Here is a tiny trained network, its code and every weight. The questions are about switching its units off for an input and a class, where a switched-off unit gives its printed mean instead of its output.

import numpy as np


def w(rows, s, z=0):
    codes = np.array(rows[::2]) - 128.0
    scale = np.full(codes.shape[1], s)
    scale[-1] = z or s
    return codes * scale


def norm(h):
    return h / np.sqrt((h * h).mean(-1, keepdims=True) + 1e-5)


def f(y):
    return np.maximum(y, 0)


def log_softmax(a):
    a = a - a.max(-1, keepdims=True)
    return a - np.log(np.exp(a).sum(-1, keepdims=True))


def net(x, mask):
    res = np.array(x, float).reshape(1, 5) / 4 @ E
    u = 0
    for l in range(4):
        y = f(norm(res) @ A[l][:, :-1].T + A[l][:, -1])
        res = res + np.where(mask[u : u + 9], y, B[l][:, -1]) @ B[l][:, :-1]
        u += 9
    return log_softmax(norm(res)[-1] @ U[:, :-1].T + U[:, -1])


A, B = {}, {}
E = w([
[111,157,122,254,102],'x0',
[51,36,118,131,7],'x1',
[70,188,135,78,158],'x2',
[74,47,192,135,214],'x3',
[66,115,7,78,112],'x4',
],0.0053)
A[0] = w([
[15,86,99,181,48,87],'L0N1',
[94,119,128,137,209,123],'L0N2',
[179,76,124,100,101,84],'L0N3',
[79,241,88,51,179,153],'L0N4',
[151,85,194,20,161,3],'L0N5',
[88,207,205,80,188,83],'L0N6',
[40,102,191,182,219,139],'L0N7',
[93,181,174,8,40,50],'L0N8',
[220,252,157,215,92,141],'L0N9',
],0.015,0.0028)
B[0] = w([
[121,146,128,75,14,232],'L0N1',
[193,193,180,139,117,178],'L0N2',
[110,168,64,179,150,163],'L0N3',
[98,200,33,61,178,221],'L0N4',
[254,38,112,50,142,191],'L0N5',
[39,170,213,73,212,198],'L0N6',
[158,154,185,214,34,215],'L0N7',
[13,47,196,200,155,192],'L0N8',
[235,122,155,245,187,246],'L0N9',
],0.022,0.011)
A[1] = w([
[169,89,135,195,115,99],'L1N1',
[101,115,128,112,87,87],'L1N2',
[130,136,128,70,150,121],'L1N3',
[77,114,106,152,42,80],'L1N4',
[123,151,95,173,92,44],'L1N5',
[173,127,61,70,128,5],'L1N6',
[68,96,137,112,66,98],'L1N7',
[115,129,4,161,139,162],'L1N8',
[156,75,196,183,92,20],'L1N9',
],0.024,0.0022)
B[1] = w([
[139,59,168,178,176,231],'L1N1',
[152,189,179,114,86,179],'L1N2',
[153,45,68,133,83,170],'L1N3',
[153,148,209,20,4,235],'L1N4',
[162,56,187,29,217,181],'L1N5',
[150,156,46,50,177,169],'L1N6',
[135,220,173,76,24,216],'L1N7',
[245,29,33,52,132,180],'L1N8',
[117,42,74,213,168,254],'L1N9',
],0.021,0.012)
A[2] = w([
[94,72,45,215,43,76],'L2N1',
[153,91,54,169,53,36],'L2N2',
[103,131,66,180,80,3],'L2N3',
[100,151,49,191,64,25],'L2N4',
[157,130,46,198,64,11],'L2N5',
[113,136,61,185,89,38],'L2N6',
[158,137,126,93,46,92],'L2N7',
[169,80,76,251,103,71],'L2N8',
[107,124,85,172,100,37],'L2N9',
],0.018,0.0018)
B[2] = w([
[211,208,130,141,129,161],'L2N1',
[98,211,124,132,194,162],'L2N2',
[141,133,124,136,129,128],'L2N3',
[149,89,120,130,102,128],'L2N4',
[69,122,183,86,188,150],'L2N5',
[210,129,114,133,110,130],'L2N6',
[108,146,196,119,46,221],'L2N7',
[156,5,198,166,153,246],'L2N8',
[153,141,151,117,117,131],'L2N9',
],0.022,0.011)
A[3] = w([
[106,136,133,141,92,133],'L3N1',
[121,126,106,152,113,101],'L3N2',
[118,115,105,122,92,136],'L3N3',
[91,208,114,200,136,89],'L3N4',
[67,133,55,155,69,65],'L3N5',
[162,133,157,99,180,83],'L3N6',
[90,138,120,251,82,2],'L3N7',
[68,167,119,150,129,83],'L3N8',
[127,142,79,177,91,53],'L3N9',
],0.022,0.0031)
B[3] = w([
[144,152,121,84,119,183],'L3N1',
[139,137,145,99,128,128],'L3N2',
[153,165,138,134,115,170],'L3N3',
[145,219,87,202,137,149],'L3N4',
[242,140,147,61,194,136],'L3N5',
[129,110,47,201,3,253],'L3N6',
[196,26,68,47,184,188],'L3N7',
[125,121,199,130,172,136],'L3N8',
[115,191,163,121,146,128],'L3N9',
],0.02,0.0069)
U = w([
[68,134,98,167,109,13],'0',
[158,121,27,66,158,149],'1',
[132,141,177,90,26,159],'2',
[176,60,159,206,157,169],'3',
[3,103,120,114,176,105],'4',
[118,233,119,185,161,134],'5',
[57,132,88,175,104,5],'6',
],0.019,0.011)

Each question gives the input, the list of numbers given to net, and the class t.
The units are the neurons (one row each of A and B). Each row of codes is followed by its name. A weight is (code - 128) times the scale printed after its matrix; where a second scale follows, it is the last column's (A, B and U).
mask holds one flag per neuron, layer by layer. A switched-off neuron (its flag False) gives its mean, the last column of its row in B, instead of its output. The means were averaged over made-up inputs and are rounded, as every weight is.
A unit's drop is (log p(t) with every unit on - log p(t) with that unit switched off) / (log p(t) with every unit on - log p(t) with every unit switched off).
The circuit of an input: a set's keep is (log p(t) with only the set's units on - log p(t) with every unit switched off) / (log p(t) with every unit on - log p(t) with every unit switched off). Starting from the 12 units with the biggest drops (on a tie, the unit counted first), units are removed one at a time, each time the one whose removal leaves the highest keep (on an exact tie, the one counted first), for as long as the keep stays at least 0.8.
units of the circuit, in order: the units of the circuit, biggest drop first
top k neurons: the k neurons with the biggest drops, biggest first
k most important neurons of layer l: the k neurons of layer l with the biggest drops, biggest first
drop when u is switched off: that unit's drop, to one decimal
input [-5,-8,5,-4,4], class 1: units of the circuit, in order : [L0N4]
input [-7,3,3,5,5], class 1: top 3 neurons : [L0N5, L0N9, L1N6]
input [4,-2,6,-3,-3], class 5: top 3 neurons : [L0N6, L0N4, L1N9]
input [-5,-6,-8,-7,4], class 1: 2 most important neurons of layer 0 : [L0N7, L0N8]
input [7,-1,4,7,3], class 2: top 2 neurons : [L0N9, L0N1]
input [-6,-8,7,-4,-6], class 1: top 2 neurons : [L0N4, L0N5]
input [-8,-1,6,-1,2], class 4: top 2 neurons : [L0N8, L0N6]
input [-4,-8,7,2,-2], class 1: top 3 neurons : [L0N4, L0N5, L1N3]
input [-5,-3,2,-6,-1], class 1: top 3 neurons : [L0N4, L0N7, L1N9]
input [3,-4,1,7,7], class 5: top 2 neurons : [L0N4, L0N2]
input [3,0,6,0,-2], class 5: top 2 neurons : [L0N6, L0N4]
input [-7,-6,5,-3,0], class 1: top 2 neurons : [L0N5, L0N4]
input [1,4,-2,8,2], class 2: drop when L0N9 is switched off : 0.7
input [2,-1,1,8,7], class 2: units of the circuit, in order : [L0N9]
input [-8,-6,-2,-7,2], class 1: drop when L0N4 is switched off : 0.8
input [1,-1,5,-5,5], class 1: drop when L0N4 is switched off : 1.4
